Below are the code and all the weights of a small trained network. Each question names an input and a class and asks about switching units off, where a switched-off unit gives its printed mean instead of its output.

import numpy as np


def w(rows, s, z=0):
    codes = np.array(rows[::2]) - 128.0
    scale = np.full(codes.shape[1], s)
    scale[-1] = z or s
    return codes * scale


def f(y):
    return np.maximum(y, 0)


def log_softmax(a):
    a = a - a.max(-1, keepdims=True)
    return a - np.log(np.exp(a).sum(-1, keepdims=True))


def net(x, mask):
    res = np.array(x, float).reshape(1, 3) / 4 @ E
    y = f(res @ A[0][:, :-1].T + A[0][:, -1])
    res = res + np.where(mask, y, B[0][:, -1]) @ B[0][:, :-1]
    return log_softmax(res[-1] @ U[:, :-1].T + U[:, -1])


A, B = {}, {}
E = w([
[138,220,195,123,199,225],'x0',
[229,155,12,140,176,107],'x1',
[125,126,198,15,203,37],'x2',
],0.011)
A[0] = w([
[24,126,185,118,124,123,37],'N1',
[139,78,85,98,75,39,72],'N2',
[129,66,100,127,85,70,92],'N3',
[247,151,65,159,228,89,47],'N4',
[136,114,133,236,88,201,148],'N5',
[27,102,210,136,97,149,1],'N6',
[115,162,119,79,125,91,89],'N7',
[145,169,188,152,206,220,109],'N8',
[141,192,134,129,181,169,105],'N9',
[150,218,126,93,161,168,87],'N10',
[89,118,156,61,168,96,127],'N11',
[129,134,131,47,207,62,130],'N12',
[201,125,62,121,197,124,49],'N13',
[166,125,146,64,205,79,131],'N14',
[167,110,99,117,63,192,119],'N15',
[160,64,158,121,192,102,118],'N16',
[152,228,165,136,195,179,76],'N17',
[151,119,78,191,90,203,114],'N18',
[189,59,125,163,58,28,82],'N19',
],0.014,0.0054)
B[0] = w([
[63,93,154,189,154,199,222],'N1',
[98,124,72,63,102,87,244],'N2',
[60,104,65,67,41,53,223],'N3',
[90,4,206,173,213,235,253],'N4',
[227,205,184,155,185,152,250],'N5',
[81,20,173,155,228,184,240],'N6',
[158,161,124,152,98,166,168],'N7',
[69,95,21,97,54,32,236],'N8',
[111,124,79,49,67,45,194],'N9',
[120,111,64,75,74,114,196],'N10',
[191,204,161,156,165,163,225],'N11',
[201,222,159,184,148,94,249],'N12',
[97,9,169,218,167,194,212],'N13',
[198,213,205,130,143,114,234],'N14',
[167,169,156,111,142,109,193],'N15',
[138,203,137,146,95,147,185],'N16',
[66,117,57,89,48,80,224],'N17',
[202,254,193,164,138,119,241],'N18',
[104,121,109,62,52,39,250],'N19',
],0.0095,0.014)
U = w([
[178,253,140,138,154,129,144],'0',
[100,126,54,86,84,86,32],'1',
[105,42,156,148,190,178,252],'2',
],0.018,0.0027)

Each question gives the input, the list of numbers given to net, and the class t.
The units are the neurons (one row each of A and B). Each row of codes is followed by its name. A weight is (code - 128) times the scale printed after its matrix; where a second scale follows, it is the last column's (A, B and U).
mask holds one flag per neuron, in row order. A switched-off neuron (its flag False) gives its mean, the last column of its row in B, instead of its output. The means were averaged over made-up inputs and are rounded, as every weight is.
A unit's drop is (log p(t) with every unit on - log p(t) with that unit switched off) / (log p(t) with every unit on - log p(t) with every unit switched off).
The circuit of an input: a set's keep is (log p(t) with only the set's units on - log p(t) with every unit switched off) / (log p(t) with every unit on - log p(t) with every unit switched off). Starting from the 12 units with the biggest drops (on a tie, the unit counted first), units are removed one at a time, each time the one whose removal leaves the highest keep (on an exact tie, the one counted first), for as long as the keep stays at least 0.8.
units of the circuit, in order: the units of the circuit, biggest drop first
unit that matters most: the unit with the biggest drop
top k neurons: the k neurons with the biggest drops, biggest first
drop when u is switched off: that unit's drop, to one decimal
input [6,-6,5], class 1: unit that matters most -> N8
input [3,-3,-1], class 1: top 3 neurons -> (N4; N13; N8)
input [-6,-4,-6], class 0: top 3 neurons -> (N5; N18; N8)
input [0,5,-4], class 2: top 3 neurons -> (N4; N13; N12)
input [4,-7,6], class 2: top 2 neurons -> (N6; N1)
input [-8,5,-8], class 0: top 2 neurons -> (N18; N5)
input [8,7,-4], class 1: top 2 neurons -> (N8; N17)
input [-7,-5,-7], class 0: top 3 neurons -> (N5; N18; N8)
input [-5,6,-5], class 2: top 2 neurons -> (N4; N13)
input [-5,6,7], class 0: top 2 neurons -> (N12; N14)
input [0,-2,1], class 2: top 4 neurons -> (N18; N5; N12; N14)
input [3,8,6], class 2: top 2 neurons -> (N4; N13)
input [3,-4,-1], class 2: top 2 neurons -> (N6; N19)
input [-7,-1,8], class 0: units of the circuit, in order -> (N12)
input [-4,-7,-8], class 0: top 3 neurons -> (N5; N18; N4)
input [6,-4,-5], class 1: top 3 neurons -> (N8; N17; N12)
input [-5,3,-7], class 0: drop when N18 is switched off -> 0.3
input [-4,-6,0], class 2: drop when N6 is switched off -> 0.9
input [7,-1,0], class 1: drop when N11 is switched off -> 0.0
input [5,-8,5], class 2: units of the circuit, in order -> (N6)
input [-7,7,-8], class 0: drop when N18 is switched off -> 4.5
